Below are the code and all the weights of a small trained network. Each question names an input and a class and asks about switching units off, where a switched-off unit gives its printed mean instead of its output.

import numpy as np


def w(rows, s, z=0):
    codes = np.array(rows[::2]) - 128.0
    scale = np.full(codes.shape[1], s)
    scale[-1] = z or s
    return codes * scale


def f(y):
    return np.maximum(y, 0)


def log_softmax(a):
    a = a - a.max(-1, keepdims=True)
    return a - np.log(np.exp(a).sum(-1, keepdims=True))


def net(x, mask):
    res = np.array(x, float).reshape(1, 5) / 4 @ E
    y = f(res @ A[0][:, :-1].T + A[0][:, -1])
    res = res + np.where(mask, y, B[0][:, -1]) @ B[0][:, :-1]
    return log_softmax(res[-1] @ U[:, :-1].T + U[:, -1])


A, B = {}, {}
E = w([
[158,109,228,113],'x0',
[12,87,147,105],'x1',
[128,127,128,129],'x2',
[128,130,128,125],'x3',
[104,179,157,254],'x4',
],0.014)
A[0] = w([
[172,126,111,103,173],'N0',
[97,75,113,87,157],'N1',
[139,188,86,158,183],'N2',
[76,50,116,54,132],'N3',
[82,127,169,161,110],'N4',
[185,110,104,90,193],'N5',
[57,145,161,192,64],'N6',
[184,111,103,89,196],'N7',
[163,143,163,161,147],'N8',
[106,134,26,145,244],'N9',
[38,126,159,150,74],'N10',
[161,195,123,185,145],'N11',
[178,122,108,96,183],'N12',
[145,111,158,106,132],'N13',
[106,67,139,80,140],'N14',
[175,180,131,190,139],'N15',
[103,136,76,146,246],'N16',
[212,137,106,111,210],'N17',
[99,156,22,135,253],'N18',
[160,98,248,117,150],'N19',
[187,123,106,101,186],'N20',
[104,117,63,91,194],'N21',
[157,105,245,116,144],'N22',
[124,80,180,102,204],'N23',
[180,172,130,200,136],'N24',
[159,118,132,108,117],'N25',
],0.014,0.0052)
B[0] = w([
[122,117,68,171,186],'N0',
[78,126,165,92,209],'N1',
[171,94,136,115,195],'N2',
[84,153,190,77,252],'N3',
[123,135,75,167,186],'N4',
[105,110,72,160,210],'N5',
[132,86,52,179,209],'N6',
[107,102,73,157,211],'N7',
[163,150,146,151,184],'N8',
[127,28,134,91,230],'N9',
[79,116,42,156,206],'N10',
[171,110,164,103,213],'N11',
[115,111,75,163,197],'N12',
[126,168,106,137,165],'N13',
[95,167,139,108,211],'N14',
[188,139,177,108,214],'N15',
[144,79,118,112,198],'N16',
[143,117,105,167,224],'N17',
[129,9,135,95,238],'N18',
[121,254,123,161,234],'N19',
[119,116,81,171,202],'N20',
[99,105,137,110,212],'N21',
[118,236,123,147,229],'N22',
[90,184,116,119,205],'N23',
[183,140,183,107,219],'N24',
[119,146,110,142,161],'N25',
],0.013,0.014)
U = w([
[111,49,60,177,214],'0',
[106,179,63,234,105],'1',
[81,86,198,32,90],'2',
[85,209,193,71,132],'3',
[199,74,230,73,154],'4',
[181,200,254,156,7],'5',
],0.0093,0.0022)

Each question gives the input, the list of numbers given to net, and the class t.
The units are the neurons (one row each of A and B). Each row of codes is followed by its name. A weight is (code - 128) times the scale printed after its matrix; where a second scale follows, it is the last column's (A, B and U).
mask holds one flag per neuron, in row order. A switched-off neuron (its flag False) gives its mean, the last column of its row in B, instead of its output. The means were averaged over made-up inputs and are rounded, as every weight is.
A unit's drop is (log p(t) with every unit on - log p(t) with that unit switched off) / (log p(t) with every unit on - log p(t) with every unit switched off).
The circuit of an input: a set's keep is (log p(t) with only the set's units on - log p(t) with every unit switched off) / (log p(t) with every unit on - log p(t) with every unit switched off). Starting from the 12 units with the biggest drops (on a tie, the unit counted first), units are removed one at a time, each time the one whose removal leaves the highest keep (on an exact tie, the one counted first), for as long as the keep stays at least 0.8.
circuit, biggest first: the units of the circuit, biggest drop first
top k neurons: the k neurons with the biggest drops, biggest first
drop of u: that unit's drop, to one decimal
input [-8,1,-6,-6,-6], class 2: circuit, biggest first	[N3]
input [4,-2,-3,-1,1], class 5: top 2 neurons	[N10; N6]
input [4,-4,-4,6,1], class 5: top 2 neurons	[N10; N6]
input [0,4,6,7,-2], class 2: top 2 neurons	[N19; N22]
input [-1,-8,6,5,1], class 4: top 2 neurons	[N24; N15]
input [8,4,-3,2,1], class 1: top 2 neurons	[N4; N10]
input [-1,8,8,-7,6], class 0: drop of N19	0.1
input [7,-3,-1,3,1], class 5: drop of N6	0.2
input [7,0,7,8,5], class 5: drop of N0	0.1
input [4,1,-3,8,-2], class 3: drop of N10	0.1
